Below are the code and all the weights of a small trained network. Each question names an input and a class and asks about switching units off, where a switched-off unit gives its printed mean instead of its output.

import numpy as np


def w(rows, s, z=0):
    codes = np.array(rows[::2]) - 128.0
    scale = np.full(codes.shape[1], s)
    scale[-1] = z or s
    return codes * scale


def f(y):
    return np.maximum(y, 0)


def log_softmax(a):
    a = a - a.max(-1, keepdims=True)
    return a - np.log(np.exp(a).sum(-1, keepdims=True))


def net(x, mask):
    res = np.array(x, float).reshape(1, 4) / 4 @ E
    y = f(res @ A[0][:, :-1].T + A[0][:, -1])
    res = res + np.where(mask, y, B[0][:, -1]) @ B[0][:, :-1]
    return log_softmax(res[-1] @ U[:, :-1].T + U[:, -1])


A, B = {}, {}
E = w([
[128,126,166,6,101,81,123,114],'x0',
[134,179,123,111,116,44,151,46],'x1',
[105,38,119,134,150,49,92,135],'x2',
[171,92,140,105,153,118,125,99],'x3',
],0.013)
A[0] = w([
[142,166,152,131,152,201,125,121,11],'n1',
[158,144,113,172,143,65,142,143,58],'n2',
[114,140,162,114,95,94,104,99,63],'n3',
[190,197,148,119,132,227,136,102,208],'n4',
[142,137,146,99,124,128,153,205,188],'n5',
[152,146,117,127,111,188,144,127,17],'n6',
[119,106,104,107,156,115,132,109,92],'n7',
[86,114,147,85,119,135,85,179,103],'n8',
[111,29,105,210,141,125,95,191,160],'n9',
[130,153,129,173,127,69,141,61,137],'n10',
[114,103,172,85,107,206,103,154,2],'n11',
[141,141,98,145,140,119,180,133,199],'n12',
[169,163,114,254,163,135,141,84,174],'n13',
[158,249,130,23,113,126,147,102,108],'n14',
[103,75,159,68,128,221,133,203,151],'n15',
[87,122,128,166,129,45,134,84,94],'n16',
[95,115,153,2,117,108,113,197,155],'n17',
[167,136,108,140,140,141,139,181,108],'n18',
[170,137,132,109,122,119,68,83,132],'n19',
[187,186,144,118,130,222,162,120,87],'n20',
],0.0096,0.0057)
B[0] = w([
[109,67,123,123,133,96,94,124,159],'n1',
[79,114,126,132,96,130,101,151,152],'n2',
[104,150,108,141,139,189,190,150,164],'n3',
[156,170,53,112,118,64,131,125,241],'n4',
[158,88,162,139,143,92,105,80,174],'n5',
[89,53,135,168,124,110,118,128,152],'n6',
[109,135,93,173,108,146,140,137,152],'n7',
[147,99,125,156,110,118,105,87,168],'n8',
[64,100,252,89,123,195,155,106,247],'n9',
[142,151,61,100,115,115,118,168,208],'n10',
[155,177,83,123,146,105,199,115,161],'n11',
[136,71,129,118,137,118,127,102,175],'n12',
[169,104,59,84,132,74,101,143,240],'n13',
[116,144,255,118,179,243,184,111,246],'n14',
[129,122,40,135,115,71,96,145,219],'n15',
[191,110,50,169,131,119,67,142,200],'n16',
[172,150,16,172,127,87,111,141,237],'n17',
[79,134,156,99,124,92,142,97,156],'n18',
[56,160,122,150,102,125,155,138,173],'n19',
[113,101,60,145,114,100,76,164,207],'n20',
],0.011)
U = w([
[137,86,103,126,95,78,92,165,254],'0',
[184,186,76,120,111,83,164,168,20],'1',
[75,125,255,112,131,192,193,120,108],'2',
],0.0097,0.00085)

Each question gives the input, the list of numbers given to net, and the class t.
The units are the neurons (one row each of A and B). Each row of codes is followed by its name. A weight is (code - 128) times the scale printed after its matrix; where a second scale follows, it is the last column's (A, B and U).
mask holds one flag per neuron, in row order. A switched-off neuron (its flag False) gives its mean, the last column of its row in B, instead of its output. The means were averaged over made-up inputs and are rounded, as every weight is.
A unit's drop is (log p(t) with every unit on - log p(t) with that unit switched off) / (log p(t) with every unit on - log p(t) with every unit switched off).
The circuit of an input: a set's keep is (log p(t) with only the set's units on - log p(t) with every unit switched off) / (log p(t) with every unit on - log p(t) with every unit switched off). Starting from the 12 units with the biggest drops (on a tie, the unit counted first), units are removed one at a time, each time the one whose removal leaves the highest keep (on an exact tie, the one counted first), for as long as the keep stays at least 0.8.
circuit, biggest first: the units of the circuit, biggest drop first
unit that matters most: the unit with the biggest drop
k most important neurons: the k neurons with the biggest drops, biggest first
drop of u: that unit's drop, to one decimal
input [5,-5,-1,6], class 1: circuit, biggest first -> [n11, n17]
input [2,6,-4,-6], class 2: circuit, biggest first -> [n14]
input [-3,-1,-6,3], class 0: circuit, biggest first -> [n20, n1]
input [7,1,1,8], class 1: circuit, biggest first -> [n17, n9]
input [3,2,7,0], class 1: circuit, biggest first -> [n17, n20]
input [4,1,5,-1], class 1: circuit, biggest first -> [n17, n9]
input [8,-6,-1,-5], class 1: 2 most important neurons -> [n11, n17]
input [-2,-7,-8,7], class 0: 3 most important neurons -> [n1, n20, n6]
input [6,1,-4,-6], class 2: 2 most important neurons -> [n14, n13]
input [6,-6,-2,7], class 1: 2 most important neurons -> [n11, n17]
input [6,1,8,-3], class 1: 3 most important neurons -> [n17, n3, n20]
input [6,1,-1,-3], class 2: drop of n16 -> 0.1
input [-8,5,1,-6], class 0: drop of n2 -> 0.2
input [-5,-5,4,-8], class 2: drop of n9 -> 0.9
input [-8,-1,5,1], class 2: unit that matters most -> n9
